(in the rows, 128 means zero)
Each row has two labels, one from each of two sets.
[112 110 110  83 129 126 119 146 145  96  81 194 123 133 127 123  57 127
 175 112 176 139 107 126 137 137 175 119 137 161 154 114 101 102 123 128
 126 123  23 122 150 116 127 143 137 113 120 131 120 135 117 147 111 150
 119 140  99 122 142 135  83 152 106 149 120 159 196 146 124  96 146 125] => <60> & Z97
[120 101 117 138 132 107 144 175 114  60 115 203  94  97 126 142 125 137
 177 106 188 148 134 115 121 147 182 130 126 169 147  91 132 114  84 133
 150  55 158 130 129  93 172 154 169  90 131 130 105 152 131 163 128  58
  95 150 130 137 123 124  97 127  98 175 138 160 246 150 133  95 151 141] => <60> & Z97
[ 98 102 128  98 147 113 146 155 135  68  80 225 147  76 115  69  77 142
 151 126 159 138 147 135 102 149 144 152 123 171 111 125 127 141 125 136
 135 121 125 126 141 122 111 141 140 118 109 138  99 145 150 140 106 159
 129 147  96 127 128 120  77 122 113 154 131 174 252 151 132 142 139 158] => <62> & Z97
[103 101 110 112 140 129 137 107 130 101  34 174 111 119 129 194 123 146
 172 113 183 138 136 113 119 151 169 114 144 152 139 114 120 104 115 140
 146  48  91 122 128 105 133 155 141 112 135 112 120 127 134 146 128  66
  99 147 101 126 135 132  95 140 118 157 136 135 175 144 132 125 143 131] => <60> & Z97
[132 126 101 108 116 122 118 143 117 117 102 212 115 142 119 161  75 122
 188 102 176 143  92 135 131 140 181 113 131 161 145 111 108  94 118 118
 114  83  25 115 135 105 139 146 145 101 139 127 122 130 108 141 103 112
 119 144 102 115 140 138 107 142  97 150 121 161 136 142 126  75 157 105] => <60> & Z97
[118 113 109 110 135 114 133 143 120  81  80 206 112 110 115 138  96 130
 185 108 193 149 121 126 123 151 174 122 129 172 136 108 124 113 102 130
 140  79  77 130 132  94 150 153 144 101 132 128 110 144 124 154 122  90
 109 151 102 118 134 128  98 133 101 160 134 154 214 153 127 107 143 142] => <60> & Z97
[121 102 115  84 153 112 136 136 145  84 137 227 127  84 160  86  69 127
 182 144 141 142 138 122 118 160 121 143 120 169 108 123 149 153 127 139
 136 104  93 137 141 114 149 137 126 116 106 139 109 151 150 140 109 144
 130 150  94 109 131 128  93 163  91 132 147 135 252 150 121 132 128 133] => <62> & Z985
[112 108 123 113 142 119 124 149 123 100  47 180 114 135 122 156 116 138
 169 118 185 157 137 119 133 177 164 111 130 173 141 106 123 108  96 143
 132  79  45 124 129  89 144 153 151 112 131 121 121 141 135 155 122  94
 115 149  95 130 120 143  66 139 123 183 111 160 172 147 122 108 148 148] => <60> & Z985
[106 114 114  89 137 129 120 160 137  95  75 152 138 121 111 106 102 135
 132 121 161 141 116 131 142 159 159 120 139 151 127 112  91 109 137 127
 116 151  57 121 149 115 126 139 134 120 102 134 121 128 141 135 101 177
 112 126 112 135 137 136  67 128 133 162 114 160 192 142 123 118 144 141] => <60> & Z985
[135 121 123 121 126 120 129 138 119 116 120 197 114 112 132 124 101 119
 173 124 139 139 125 142 117 131 138 131 114 132 127 129 151 128 120 124
 121  88 106 122 121 110 134 137 130 111 133 130 130 137  94 142 122 105
 133 164 108 121 123 138 133 125 106 132 138 146 159 141 115 102 140 123] => <62> & Z97
[122 126 142 136 143 122 135 179 127 110  65 158 129  78 119 117 103 127
 161 140 174 156 140  99 149 171 121 130 105 164 120 139 146 128 114 144
 130 111 105 110 120  92 138 140 119  99 114 129 138 145 143 121 116  99
 131 156  77 115 154 141  80 152 118 170 107 144 163 147 133 149 151 140] => <60> & Z985
[135 119 116 129 115  99 150 182 126 107 141 183  86  89 103 145 119 125
 164 110 161 144  94 102 116 130 160 130 124 153 127 125 136 127 108 123
 131  86 150 110 123 105 142 145 144 112 130 114 113 137 126 139 109  92
 123 146 117 133 128 119 120 135  89 141 139 170 195 145 135 121 130 144] => <62> & Z97
[119 151 123  95 150 141 100 130 143 106  37 197 139 132 144 122  72 116
 173 120 172 148 139 133 157 175 149 108 134 167 118 118 123 116 127 138
 111 116   4 141 151 103 130 139 138 112 111 131 132 142 137 140 109 145
 132 147  81 108 141 149  63 146 112 165  94 153 143 145 113 100 152 112] => <60> & Z985
[111 117 104  98 126 110 131 118 125  98  73 218 142 109 105 122  65 148
 166 108 169 120 112 131 109 135 181 128 141 150 123 119  92 102 127 126
 135 131  70 130 136 120 108 140 130 115 121 128 117 140 120 128 117 154
 115 135  86 110 154 128  98 140 103 131 131 153 234 146 128 116 151 130] => <60> & Z97
[127 115 131 117 154 127 134 166 124  79  90 234 128  81 130  84  77 141
 189 122 198 124 136 123 128 155 139 131 125 170 127 107 116 114 111 139
 140 121  89 127 133 110 150 152 148  94 110 137 121 138 138 151 124 124
 113 153  96 119 154 142  77 155 108 158 119 163 216 153 126 118 151 149] => <60> & Z985
[107  99 116  98 143 147 121 148 141  81  95 177 113 118 152 142  91 145
 169 124 185 130 115 120 149 172 152 111 143 167 133 115  85 107 117 144
 129 139  65 135 145 122 143 153 141 115 111 123 126 141 130 140 117 146
 108 133 110 125 148 131  68 184 110 152 102 151 184 146 119 120 123 129] => <60> & Z985
[120 119 125 118 135 117 132 126 114  98  50 198 134 109 115 137  94 133
 180 119 180 147 126 119 127 148 160 119 120 167 128 113 140 112 107 133
 132  75  73 125 128 105 126 123 142  99 126 124 116 141 126 138 117  98
 122 148  92 116 141 132  94 126 116 160 130 152 184 150 129 114 154 134] => <60> & Z985
[102 107 124  88 147 128 125 138 147  90 107 206 147 110 144  79  74 135
 147 136 142 144 137 137 137 149 133 146 130 166 116 123 124 136 139 137
 120 129  77 137 148 122 129 141 131 127 106 133 116 137 142 170  98 176
 136 128  83 115 129 135  87 136 116 137 129 145 242 150 128 126 137 142] => <62> & Z985
[124  88 109 112 133 128 129 145 117  74 140 230  91  92 153 144  75 143
 208 101 187 122 117 105 116 152 163 119 141 154 133  99 124 111 106 131
 150  85 106 140 151 112 149 157 153  97 126 130 110 148 121 154 125  96
  99 139 129 119 153 115  90 177  81 140 134 151 235 150 121  99 122 131] => <60> & Z97
[116 101 129 129 142 126 144 148 119  83 112 190 114  91 121 129 118 149
 156 117 164 141 136 111 113 144 172 137 128 153 129 112 127 128 107 145
 146  87 153 128 134 115 151 143 145 108 126 131 112 123 140 145 126  89
 106 135 115 134 138 124 104 132 108 135 119 147 234 136 131 118 123 144] => <62> & Z985
[110  98 120  99 152 128 122 123 140  81  84 250 134 110 157 120 102 133
 188 103 166 149 146 130 123 156 153 131 133 177 125  99 137 126 108 138
 137  71  56 137 144 100 145 142 154 123 133 137 109 153 135 156 115 104
 114 156 110 114 138 143  86 131 100 159 124 152 228 148 112  90 146 127] => <60> & Z985
[110  97 117 104 145 116 139 163 127  67 130 243 131  79 126  85  90 149
 168 126 156 145 153 129 105 147 156 149 128 163 115  99 140 136 112 145
 153 101 134 142 134 117 145 140 154 109 116 130  91 155 142 149 125 131
 121 150 114 120 123 124  93 133  92 149 145 158 252 148 130 122 138 161] => <62> & Z97
[ 94 119 121 111 147 125 137  95 111  74  42 252 146  89 125  83  66 148
 176 113 172 121 167 131 101 150 155 140 131 155 118 102 111 117 114 130
 151 113  83 132 137 119 116 143 146  89 123 137 108 155 143 135 129 129
 111 144  90 117 151 139  86 117 116 153 148 148 252 154 125 122 154 157] => <62> & Z97
[124 138 122 128 127 118 140 135 117 113  66 188 118  94  95 132  83 123
 186 124 175 122 111 114 105 149 151 127 121 158 143 137 115 112 122 133
 119 101  84 103 128 114 115 146 130 105 121 127 122 139 134 133 113 112
 124 149  78 116 159 133 106 141  95 149 122 153 183 144 130 125 160 134] => <60> & Z97
[123 121 107  68 137 127 121 113 136 118  53 230 125 127 137 156  56 118
 200 117 183 143 109 133 136 162 164 109 127 171 132 121 132 102 121 134
 122  85   4 110 142 104 112 151 140 104 126 124 121 144 121 139 112 120
 141 153  67 101 149 148  93 154 111 149 112 150 141 155 118  97 157 105] => <60> & Z985
[129 108 119 128 154 148 121 117 128  87 110 212 112  85 182 144  71 133
 192 130 172 126 143 112 140 160 116 116 125 148 123 116 130 124 113 150
 136 101  84 152 142 125 150 139 135 102 127 128 128 154 137 148 126 100
 116 161 103 113 149 133  92 185 100 144 111 133 171 136 119 121 120 123] => <60> & Z985
[122 125 129 108 149 110 127 137 128  94  83 252 149 107 128 104  84 120
 191 106 158 165 144 138  98 151 161 134 137 182 130  96 167 134 101 128
 136  61  50 147 130  95 142 144 169  91 137 132 115 159 136 151 115  96
 132 171  91 122 114 158  97 104 112 170 130 183 206 162 121  82 168 128] => <60> & Z97
[115 110 122 118 143 127 132 130 140 103  48 178 129 108 141 156 107 131
 170 126 169 148 144 114 138 166 122 126 115 167 110 132 145 134 117 144
 126  62  74 125 124 100 142 142 133 116 124 114 129 140 143 136 121 100
 125 159  73 122 127 135  75 144 121 162 122 132 172 150 128 141 159 135] => <60> & Z985
[110 119 120 110 134 110 133 149 131 103  67 213 147  88 124  91  85 131
 166 125 157 144 164 128 122 146 154 146 120 170 118 129 130 131 122 131
 137 109  92 109 129 114 121 141 135 112 119 133 111 133 127 129 113 136
 140 147  82  92 132 137 100 113 114 152 132 147 221 149 120 127 151 142] => <60> & Z97
[120 116 125 107 148 125 122 138 152 109  43 185 144 119 119 127  89 117
 159 124 169 153 139 130 137 163 132 123 113 175 134 136 135 127 132 141
 112 103  48 119 137  96 127 142 133 110 117 130 132 136 134 131 122 129
 130 153  82 117 119 147  84 133 134 167 109 160 164 146 125 124 153 114] => <60> & Z97
[119 110 112 118 141 124 127 111 116  84  66 227 112 110 115 154 103 135
 195 101 190 159 128 120 120 151 187 124 131 169 143  99 127 108  91 128
 141  50  68 127 124  91 145 152 160  89 115 126 110 152 122 165 126  65
 111 161 106 109 142 128  92 124  97 164 131 160 200 150 123  87 159 130] => <60> & Z97

Each row has two labels, one from each of two sets.
[169 122 116 126 126 136 119 123 125 123 130 139 134 125 125 136 120 138
 141 138 135 126 144 115 122 128 122 123 128 154 130 151  95 140 156 125
 166 134 121 137 129  88 141 128 135 122 137 121 135 131 139 127 132 115
 134 134 106 107 121 120 135 125 135 139 134 134 123 128 135 159 136 184] => Z161 & B
[181 196 116 139 136 142 113 143 128 120 128 151 149  89 107 138 122 150
 112 144 172 115 155  77 131 126 122 120 108 147 122 148  63 150 153 143
 151 132 124 124 129  87  94 162 141 125 133 119 132 113 121 126 131 129
 145 128  78  96 121 102 122 145 131 110 131 121 124  50 150 151 131 205] => Z161 & B
[123 148 116 138 161 118 144 133  90 124 134 119 153 125 137 118 147 154
 118 130 118  89 126  75 128 131 116 132 136 137 155 120  97 149 138 176
 145 139 124 124 125 133 148 134 124 136 125 131 129 120 134 138 161 130
 156 130 167 123 115 134 125 141 125 123 122 133 126  84 145 183 156 142] => Z214 & B
[ 92  97 138 143 122 113 139 134 100 131  71 127 124 146 147 115 141 155
 130  98 125 105 113 121 118 114 125 116 131 104  87 109 125 123 141 164
 115 153 139 117 134 154 155 135 131 154  95 150 121 140 153 144 129 130
 141 131 150 122 138 114 126 133 133 125 142 144 130 184 134 110 177 121] => Z214 & U
[140 131 117 136 133 131 117 127 122 120 110 137 145 132 119 133 127 138
 130 131 136 130 136 105 130 126 104 124 122 150 118 134  93 157 138 150
 167 146 128 118 132 104 137 142 138 120 122 137 124 132 127 124 150 118
 139 137 140 115 130 115 126 137 135 133 122 120 119  94 117 155 154 182] => Z214 & B
[ 70 129 123 170 117  90 121 140 107 121 127 115 127 146 155 126 160 152
 109 117 156  99 131 138 113 104 145 122 145  94 113 113 119 111 127 145
  63 143 102 135  90 173 186 152 150 191 130 154  98  96 143 126 115 128
 135 136 142 127 137 107 126 131 131 114 131 153 123 136 134  71 107 140] => Z214 & U
